Below are the code and all the weights of a small trained network. Each question names an input and a target symbol and asks about switching units off, where a switched-off unit gives its printed mean instead of its output.

import numpy as np


def w(rows, s, z=0):
    codes = np.array(rows[::2]) - 128.0
    scale = np.full(codes.shape[1], s)
    scale[-1] = z or s
    return codes * scale


def norm(h):
    return h / np.sqrt((h * h).mean(-1, keepdims=True) + 1e-5)


def f(y):
    return y / 2 * (1 + np.tanh(0.7978845608 * (y + 0.044715 * y**3)))


def softmax(a):
    e = np.exp(a - a.max(-1, keepdims=True))
    return e / e.sum(-1, keepdims=True)


def log_softmax(a):
    a = a - a.max(-1, keepdims=True)
    return a - np.log(np.exp(a).sum(-1, keepdims=True))


def net(x, mask):
    ids = ['αβθλμσφ'.index(c) for c in x.split()]
    T = len(ids)
    res = E[ids] + P[:T]
    u = 0
    for l in range(2):
        q, k, v = (norm(res) @ M[l].T for M in (Q, K, V))
        z = softmax(np.where(np.tri(T) > 0, q @ k.T / 3**0.5, -1e9)) @ v
        res = res + np.where(mask[u], z, O[l][:, -1]) @ O[l][:, :-1]
        u += 1
        y = f(norm(res) @ A[l][:, :-1].T + A[l][:, -1])
        res = res + np.where(mask[u : u + 16], y, B[l][:, -1]) @ B[l][:, :-1]
        u += 16
    return log_softmax(norm(res)[-1] @ U[:, :-1].T + U[:, -1])


Q, K, V, O, A, B = {}, {}, {}, {}, {}, {}
E = w([
[104,113,26,112,184,147,142,89,132,175,134,79],'α',
[138,53,207,102,62,142,130,90,134,56,150,132],'β',
[137,129,113,94,173,111,115,149,77,254,131,122],'θ',
[84,77,92,119,155,145,147,82,127,33,117,95],'λ',
[182,97,134,120,169,171,152,66,198,164,170,147],'μ',
[139,145,218,92,77,107,106,127,161,219,144,138],'σ',
[132,96,141,125,115,67,137,167,100,117,42,103],'φ',
],0.0087)
P = w([
[151,59,178,107,154,143,214,255,169,118,143,27],'0',
[190,105,191,178,165,122,100,38,86,155,49,44],'1',
[116,65,89,55,109,157,171,154,148,142,37,160],'2',
[170,121,179,174,141,123,87,31,91,153,54,39],'3',
[124,99,102,87,131,56,114,136,151,108,112,143],'4',
[172,144,168,188,120,147,110,26,70,147,77,58],'5',
[96,190,98,118,124,95,138,108,102,109,199,203],'6',
],0.0062)
Q[0] = w([
[71,154,148,163,115,131,128,168,42,98,106,99],'L0H1',
[108,121,3,147,184,130,134,110,131,112,120,87],'L0H1',
[121,99,150,136,115,143,154,97,162,23,135,128],'L0H1',
],0.0077)
K[0] = w([
[107,128,122,135,107,78,124,177,56,78,80,112],'L0H1',
[96,131,37,145,206,147,148,114,123,113,114,95],'L0H1',
[127,85,150,134,106,157,142,82,153,3,133,131],'L0H1',
],0.0083)
V[0] = w([
[71,181,91,94,120,98,131,66,116,116,254,230],'L0H1',
[85,146,130,129,120,108,57,114,116,142,102,119],'L0H1',
[75,102,103,113,36,162,142,151,161,84,81,169],'L0H1',
],0.0048)
O[0] = w([
[165,79,163,58,128,109,148,151,139,107,49,78,1],'L0H1',
[155,117,119,168,105,176,168,127,168,76,154,110,124],'L0H1',
[135,186,114,105,215,125,123,161,134,254,135,112,116],'L0H1',
],0.0063,0.0072)
A[0] = w([
[169,119,148,123,188,170,156,175,143,151,83,119,77],'L0N1',
[109,138,98,119,123,128,114,101,137,136,183,159,48],'L0N2',
[105,154,154,139,165,158,140,172,178,68,105,100,3],'L0N3',
[123,96,127,114,112,95,148,189,131,109,62,125,171],'L0N4',
[102,112,91,142,136,129,119,103,118,121,109,151,131],'L0N5',
[107,135,111,118,143,127,101,110,149,125,197,168,44],'L0N6',
[164,139,147,134,148,178,105,120,130,129,135,124,59],'L0N7',
[131,134,143,136,149,129,115,121,119,117,65,91,89],'L0N8',
[139,112,154,117,128,175,148,156,118,165,140,117,94],'L0N9',
[142,179,131,164,91,143,108,129,125,120,94,133,68],'L0N10',
[105,174,107,113,111,134,148,132,163,123,89,135,97],'L0N11',
[149,106,131,115,105,134,148,134,89,122,137,156,122],'L0N12',
[133,81,138,130,109,113,118,179,140,94,106,90,90],'L0N13',
[117,141,107,127,121,173,141,161,172,139,123,64,45],'L0N14',
[152,91,135,115,124,123,129,182,140,128,4,99,71],'L0N15',
[180,147,141,127,129,163,116,117,137,136,66,101,62],'L0N16',
],0.011,0.0064)
B[0] = w([
[211,99,61,161,117,97,95,152,124,144,153,91,128],'L0N1',
[124,152,188,152,110,104,118,163,109,91,185,126,116],'L0N2',
[9,135,146,79,183,187,131,127,75,95,141,90,113],'L0N3',
[131,99,119,93,152,124,162,153,128,191,67,143,214],'L0N4',
[138,150,195,89,92,115,123,126,145,161,139,139,252],'L0N5',
[109,164,128,169,92,106,104,146,115,106,192,145,117],'L0N6',
[100,168,106,145,92,94,135,115,132,131,91,105,122],'L0N7',
[157,125,158,148,51,145,106,136,107,157,172,126,135],'L0N8',
[169,109,82,112,155,144,138,122,122,83,138,117,166],'L0N9',
[135,83,125,107,166,143,131,70,155,87,139,107,180],'L0N10',
[145,119,81,112,139,106,107,114,114,124,142,159,117],'L0N11',
[69,134,88,141,148,97,115,124,151,111,125,125,166],'L0N12',
[191,101,123,99,147,174,118,94,111,103,150,62,121],'L0N13',
[120,48,212,122,109,194,162,164,103,134,154,122,113],'L0N14',
[254,7,76,192,121,140,99,214,109,165,250,46,143],'L0N15',
[81,122,112,153,114,128,86,142,58,104,176,109,113],'L0N16',
],0.0078,0.0035)
Q[1] = w([
[101,55,94,35,148,126,124,231,166,117,84,153],'L1H1',
[134,153,101,69,132,96,162,254,183,89,190,165],'L1H1',
[23,136,152,137,83,184,153,100,162,101,180,198],'L1H1',
],0.0051)
K[1] = w([
[166,93,141,101,60,135,63,63,79,142,3,92],'L1H1',
[129,154,130,63,43,61,79,73,128,168,75,158],'L1H1',
[80,147,164,116,83,106,143,88,159,47,173,172],'L1H1',
],0.0051)
V[1] = w([
[30,103,60,91,183,150,100,102,20,48,105,114],'L1H1',
[72,156,231,1,147,177,133,129,134,145,175,89],'L1H1',
[231,94,91,85,119,149,125,61,151,64,177,88],'L1H1',
],0.0047)
O[1] = w([
[223,156,145,112,64,139,121,160,125,164,117,253,4],'L1H1',
[88,131,2,202,126,83,88,218,181,105,121,129,157],'L1H1',
[40,143,138,98,121,141,222,189,163,167,61,162,202],'L1H1',
],0.0056,0.0023)
A[1] = w([
[188,66,100,147,145,163,176,247,146,127,184,77,141],'L1N1',
[133,144,88,186,99,133,106,150,128,120,204,142,110],'L1N2',
[82,151,106,128,134,87,112,163,149,132,162,175,55],'L1N3',
[127,93,98,94,162,142,143,125,136,146,66,125,138],'L1N4',
[179,164,170,121,91,193,121,129,118,133,95,158,8],'L1N5',
[202,95,102,113,122,170,145,193,158,147,75,88,87],'L1N6',
[113,144,136,138,102,154,144,173,167,154,18,152,17],'L1N7',
[155,145,149,125,105,109,123,124,90,148,86,167,38],'L1N8',
[116,148,128,87,140,82,151,143,147,122,115,152,113],'L1N9',
[140,96,147,132,92,152,126,117,159,81,133,117,101],'L1N10',
[231,158,79,156,93,156,77,191,166,114,80,147,1],'L1N11',
[210,66,125,157,180,151,142,245,129,152,212,67,158],'L1N12',
[115,134,110,179,96,126,98,109,140,129,84,122,89],'L1N13',
[167,147,128,113,137,139,149,203,157,166,110,152,89],'L1N14',
[157,115,124,135,123,126,128,147,119,139,186,173,132],'L1N15',
[110,141,151,147,126,124,120,98,135,133,135,109,137],'L1N16',
],0.011,0.0071)
B[1] = w([
[204,8,145,38,134,148,126,184,83,156,128,110,240],'L1N1',
[140,103,171,67,133,112,138,164,158,115,93,120,157],'L1N2',
[143,140,145,174,98,183,159,133,114,153,150,125,150],'L1N3',
[136,134,148,95,141,92,86,129,155,82,102,151,212],'L1N4',
[88,151,61,172,129,109,140,131,126,170,182,168,127],'L1N5',
[156,100,122,146,103,154,186,200,105,188,174,90,185],'L1N6',
[114,114,110,58,153,44,67,54,159,62,116,181,175],'L1N7',
[100,146,94,165,112,152,165,123,125,133,161,140,135],'L1N8',
[121,117,79,133,136,129,118,101,118,138,144,170,173],'L1N9',
[128,136,110,122,148,120,127,146,102,176,125,138,133],'L1N10',
[123,214,207,191,47,69,141,150,188,53,139,101,134],'L1N11',
[163,12,104,38,131,148,179,181,94,202,131,127,254],'L1N12',
[161,99,113,79,144,146,142,166,111,159,147,119,164],'L1N13',
[131,98,148,86,146,129,122,126,128,105,101,91,162],'L1N14',
[91,126,122,147,103,114,133,150,170,103,129,92,145],'L1N15',
[146,130,101,120,126,150,135,176,129,118,110,151,173],'L1N16',
],0.011,0.0087)
U = w([
[200,75,100,61,157,166,166,217,99,164,136,112,215],'α',
[79,137,111,60,153,57,68,72,169,87,92,231,115],'β',
[94,169,62,203,74,151,194,108,90,184,198,210,141],'θ',
[142,194,203,162,53,60,135,225,181,58,174,118,146],'λ',
[51,165,232,129,126,193,206,88,102,140,4,119,7],'μ',
[41,124,41,191,170,120,109,134,155,89,133,6,92],'σ',
[227,150,160,165,127,170,33,44,70,94,164,99,105],'φ',
],0.0037,0.0019)

Each question gives the input, a string of symbols that net reads in full, and the target symbol t.
The units are the heads (3 rows each of Q, K, V and O) and the neurons (one row each of A and B). Each row of codes is followed by its name. A weight is (code - 128) times the scale printed after its matrix; where a second scale follows, it is the last column's (O, A, B and U).
mask holds one flag per unit, layer by layer, with each layer's heads first. A switched-off unit (its flag False) gives its mean, the last column of its rows in O or B, instead of its output. The means were averaged over made-up inputs and are rounded, as every weight is.
A unit's drop is (log p(t) with every unit on - log p(t) with that unit switched off) / (log p(t) with every unit on - log p(t) with every unit switched off).
The circuit of an input: a set's keep is (log p(t) with only the set's units on - log p(t) with every unit switched off) / (log p(t) with every unit on - log p(t) with every unit switched off). Starting from the 12 units with the biggest drops (on a tie, the unit counted first), units are removed one at a time, each time the one whose removal leaves the highest keep (on an exact tie, the one counted first), for as long as the keep stays at least 0.8.
circuit, biggest first: the units of the circuit, biggest drop first
most important unit: the unit with the biggest drop
k most important neurons: the k neurons with the biggest drops, biggest first
k most important neurons of layer l: the k neurons of layer l with the biggest drops, biggest first
drop when u is switched off: that unit's drop, to one decimal
input λ μ λ φ, target λ: most important unit : L1H1
input λ λ α β, target λ: circuit, biggest first : L1H1, L1N11, L0N3
input φ σ λ λ β λ, target φ: circuit, biggest first : L0H1, L1H1, L1N12, L1N1
input α β θ θ α, target β: circuit, biggest first : L1N12, L1N1, L1N6
input φ β β α φ β, target φ: circuit, biggest first : L0H1, L1H1, L1N12, L1N1
input σ λ φ σ, target σ: circuit, biggest first : L1H1, L1N12, L1N1
input φ μ φ α φ β φ, target λ: 3 most important neurons : L1N12, L1N1, L1N2
input μ φ σ φ μ, target β: 2 most important neurons : L1N12, L1N1
input σ σ θ α φ α, target σ: 2 most important neurons : L1N12, L1N1
input φ φ μ α φ, target θ: 3 most important neurons : L0N4, L1N1, L1N12
input φ θ θ φ φ μ, target φ: circuit, biggest first : L1H1, L0H1, L1N12, L1N1
input λ φ φ λ λ, target θ: 2 most important neurons of layer 1 : L1N3, L1N1
input β σ φ φ σ, target β: 2 most important neurons : L1N12, L1N1
input θ φ φ σ θ, target β: most important neuron of layer 0 : L0N4
input θ σ β λ, target θ: 3 most important neurons : L0N9, L0N5, L1N5
input β β β φ β, target λ: 2 most important neurons : L0N6, L1N12
input β α β μ, target β: 2 most important neurons : L0N9, L1N7
input β β φ θ, target β: 2 most important neurons : L0N9, L1N7
input θ φ λ φ σ φ, target θ: 2 most important neurons : L0N9, L0N5
input θ σ α β α α, target θ: 2 most important neurons : L0N9, L1N5
input β β β, target θ: most important neuron : L1N3
input λ α φ θ σ σ, target λ: 2 most important neurons : L1N11, L0N3
input θ β μ α, target θ: 2 most important neurons : L0N9, L0N5
input φ σ μ φ σ α, target φ: drop when L1N12 is switched off : 0.3
input θ λ β φ φ, target β: drop when L0H1 is switched off : 1.5
input σ β σ β θ μ, target σ: drop when L1N14 is switched off : 0.0
input λ β β σ φ λ, target λ: drop when L0N3 is switched off : 0.1
